In the rows, zero is written as 128.
Each row is followed by its class.
[ 84 164  86 174  94 173 131 135  98 141 145 170 113 144 165 127 120 101
 122 108 137 143 111 148 145 162 114 122  98 111 137 127 141 130 149 111
 132 192  94 125 140  91 135   4  97 195 136 115]  kunit
[113 159 129 216 119 121 111 144 115 112 121 161 117 119 137 162 120 113
 141 116 140 147 126 140 144 181 133 121 107 138 139 132 124 175 180  97
 154 120 140 130 136 117 126 102 109 113 158 118]  Kud
[126 132 144 162 115 123 122 129 127 121 163 139  99 118 152 152 117  90
 140 120 120 133 117 145 142 173 115 121 136 137 128 133 118 167 182  75
 127 117 141 128 132 114 133 146 112 124 118 107]  kunit
[123 131 141 172 140 105 112 115 128 135 135 146 112 112 153 143 127  88
 132 104 112 130 130 142 135 147 117 135 168 169 115 147 126 157 184 134
 120 142 139 128 139 113 122 144 104 135 129 109]  givi
[108 142 133 161 116 162 141 126 114 133 144 137 126 123 159 128  96  96
 119 106 116 126 123 143 127 130 132 132 107 143 152 129 138 183 150 143
 142 168  95 164 127  84 125  67  85 171 137 136]  kunit
[119 138 117 182 102 158 123 138 113 135 158 157 124 134 173 142 125  95
 138 112 114 106 130 148 152 165 116 141 132 111 137 129 140 159 158 101
 135 138 121 135 138 104 130  77 119 130 124 115]  givi
[118 133 130 225 132 141 120 145 117 158 138 155 118 118 150 154 127 114
 147 127  89 115 100 130 166 162 113 106 110 112 122 137 153 123 176 100
 103 106 163 157 151 157 137 179 129 121 149 115]  duni
[125 139 121 229 130 174 177 104  99 202 148 157 110 142 179 127 120  82
 141  88  97 134 122 164 117 125 136 120  99 172 144 113 161 210 174 147
 132 164  76 142 155 102 109  58  96 195 157 152]  givi
[127 133 124 191 111 169 138 126 110 153 156 160 118 137 168 123 127 105
 166  93 107 116  76 140 175 158 125 129 128 102 134 123 128 165 175  77
 129  72 124 121 185 129 120 129  73 141 116 132]  tebe
[128 132 139 148 124 148 133 125 147 146 113 122 121 141 146 127 120 112
 137 120 114 122 125 135 131 121 131 150 130 136 133 140 121 138 166 108
 134 110 131 132 146 111 114 151 111 139 129 122]  tebe
[126 120 150 180 141 158 136 127 109 169 121 136 125 121 163 112 131  95
 127 112 110 146 131 140 128 146 139 127 119 151 143 100 132 160 134 110
 147 109 151 136 140 119 134 142 119 149 124 126]  tebe
[121 142 122 211 110 154 134 146 112 147 158 150 112 103 165 141 124  92
 150 110 119 132 108 144 155 158 111 120 133 130 125 116 140 145 178  89
 138  94 147 133 158 122 126 127 103 131 126 117]  tebe
[137 144 114 209 129 186 161  62 106 178 123 135 135 150 155  99 110 109
 110  87  94 172 193 138  91  89 171 147  53 188 104  91 168 175 131 199
 136 205  45 138 127  86 120   4  60 232 175 136]  Kud
[105 147 102 161 144 160 131 144 119 131 135 145 116 124 150 124 122 105
 125 115 119 125 125 122 131 148 119 122 109 122 139 116 128 169 145 120
 137 137 111 123 134  99 125  96 114 158 131 118]  Kud
[116 143 133 160 129 120 124 148 120 135 134 160 123 119 117 120 137 128
 134 128 115 126 106 135 147 169 104 125 102 106 132 171 133 118 142 127
 118 123 169 139 155 144 113 129 132 111 143 130]  duni
[ 96 153 112 163 120 169 130 117  90 165 165 177 110 136 201 131  59  68
 131  85 102 119 117 144 146 166 118 127 109 136 139 123 146 209 200  69
 148 164 103 137 153  90 117  66  70 175 154 108]  givi
[123 137 120 164 122 153 131 104 136 143 146 134 126 128 151 121 119 102
 119  95 118 139 143 130 110 116 144 149 116 135 115 128 140 175 143 132
 154 168  96 119 133  97 113  66  87 173 136 131]  kunit
[109 160 117 189 100 136 123 149 105 133 164 160  89 112 167 155 120  74
 137  94 138 127 107 139 169 174  92 121 119 137 178 138 113 182 191  95
 127 135  78 133 144 109 124  98  75 142 132 114]  givi
[105 139 108 148 104 146 134 121 111 130 135 146 114 119 154 138 139 108
 138 119 133 135 118 136 139 148 122 138 127 112 111 115 143 150 137 118
 136 168 106 131 122  96 130  56 113 150 120 130]  Kud
[ 91 154 104 178 107 147 115 163 105 132 144 185 103 134 154 156 108 101
 137 125 136 120 115 141 153 175 119 114  92 123 149 107 141 153 147 105
 122 179 132 160 140 111 125  42 119 136 141 107]  Kud
[132 101 134 134 123 141 117 126 171 127 147 117 112 138 149 129 122 105
 130 128 127 129 114 127 131 153 128 139 151 136 137 134 107 151  60 102
 130 144 117 124 123  97 108 117 121 136 118 109]  givi
[109 135 167 158 104 163 139 114 132 143 150 138 116 140 183 139 112  70
 125  96 111 126 115 124 118 123 129 141 124 151 141 138 140 185 147  95
 151 155 113  98 137  57 144  64  87 178 126 118]  kunit
[112 139 111 158 117 161 128 157 111 124 143 152 123 123 121 145 128 141
 131 145 142 116  95 122 172 120 115 115 130  88 100 139 122 104 151 104
 117 124 158 120 138 149 130 126 150 111 138 119]  duni
[130 141 138 185 130 138 118 123 109 144 144 156 108 116 164 137 111  76
 144  76 120 137 109 135 143 163 137 121  63 184 132 135 122 193 211 103
 126 158 118 127 139 107 112  92  84 170 134  96]  kunit
[110 142 104 159 122 151 115 137 112 125 139 155 118 132 153 120 113 213
 143 117 127 130 114 124 137 158 127 159 116 142 137 145 132 170 162 117
 129 143 129 141 131 105 124  77 124 132 138 116]  Kud
[131 150  75 182 139 126  82 151 132 131 151 138 107 130 153 133 101  89
 141 110 129 119 130 128 135 166 127 117 132 150 134 147 112 153 189  86
 129 118 151 124 130 107 128 149 128 107 112 116]  givi
[115 162 127 184 110 138 135 137 129 133 141 164 123 121 136 137 108 125
 141 135 121 132 113 136 149 158 109 108  94 107 124 125 151 122 153 113
  95 149 151 137 152 143 130 129 119  82 148 121]  duni
[133 136 127 146 122 136 126 131 116 131 156 160 120 123 154 151 117  93
 121 109 131 129 121 136 153 146 127 130 134 130 135 138 127 160 136  74
 138 139 108 130 141 108 127 109 113 145 110 130]  givi
[120 155 127 177 139 125 137 131 108 140 124 154 126 123 120 124 118 135
 128 141 129 132 132 129 135 134 129 114  94 118 134 119 147 101 138 133
 113 136 166 132 133 143 106 133 130 110 153 129]  duni
[129 149 144 198 147 163 120 127 110 163 141 150 116 123 134 143 130 121
 146 107 127 139 129 140 144 160 135 122  99 167 122 137 114 162 193 134
 108 113 144 127 145 157 120 171 108 128 145  83]  duni
[130 149 115 175 109 143 118 145 108 113 145 152 104 132 158 146 140 103
 141 119 132 114  99 134 142 170 113 130 128 133 124 123 121 144 169  96
 138 162 133 129 132 114 132  98 116 129 131 109]  kunit
[137 150 153 148 108 136 104 139 124 144 134 146 119 126 153 141 117  98
 129 107 122 134 127 120 130 147 139 141 116 162 147 127 147 160 161 127
 147 179 105 135 131 110 125  70 118 129 145 125]  Kud
[ 90 156  98 227  82 199 150 179 101 155 172 206  86 134 220 152 125  58
 139 115 126 110  45 147 193 210  80 102 111  58 128 148 130 163 192   9
 137 127 142 148 164  98 133  78  93 121 114 103]  tebe
[112 164 125 175 109 148 111 133 118 119 160 158 115 121 154 151 133  98
 135 104 138 130 122 129 138 164 134 126 126 130 146 136 137 203 173  65
 137 158 116  60 146 108 109  91 100 131 126 106]  Kud
[144 140 125 196 134 173 167 117 112 154 165 143 121 111 179 140 119  83
 134 122 105 137 115 147 143 152 113 133  89 126 110 129 133 162 188  89
 115 115 106 121 160 126 110 148  90 154 136 127]  tebe
[135 150 126 135 101 156 154 109 111 148 125 111 128 147 151 108 133 116
 116 126 117 142 123 119 117  98 103 132 121 121 114 129 136 140  99 128
 133 126 100 138 138  98 112 100 112 152  95 155]  tebe
[120 128 141 156 102 141 113 144 127 137 148 148 103 119 161 145 118  84
 131 127 143 113 110 140 151 170 104 133 146 130 134 146 121 156 182  83
 133 118 139 132 142 109 126 120 129  94 120 116]  givi
[116 142 132 171 124 132 120 140 116 144 154 125 108 100 159 153 120  88
 136  99 120 117 123 150 145 163 138 142 132 151 134 125 124 161 186 100
 135 152 131 127 145 105 130 123  98 137 126 118]  givi
[134 159 131 175 113 141 119 144 121 139 148 141 114 125 159 150 119  94
 146 109 123 127 114 136 155 168 111 121 118 113 122 144 138 157 180  98
 130 113 146 140 153 124 133 151 103 124 137 122]  givi
[ 84 130 109 174 107 164 129 115 115 126 136 147 106 130 171 134 125  84
 135 102 124 132 112 143 141 155 118 140 136 148 150 122 129 198 141  90
 151 147 114 143 146 106 135  86  96 156 115 130]  givi
[145 123 151 188 142 157 128 130 118 178 136 121 122 115 157 102 129 116
 139 106 105 130 142 134 143 132 126 117 103 153 124 116 136 160 168 112
 125 101 133 103 135 139 124 180 100 136 109 101]  tebe
[132 137 105 168 139 131 113 147 109 154 139 169 128 118 131 138 129 124
 146 130 125 128 104 139 145 156 120 115 133 126 119 134 146 157 133 120
 109 132 141 121 145 218 143 136 114 122 149 112]  duni
[107 134 127 189 115 161 135 130 111 153 141 141 110 141 182 132 130  75
 132 103 120 136 107 151  69 147 112 123 137 123 134 131 124 186 171  87
 125 152 113 128 140  88 142 109  97 154 110 122]  givi
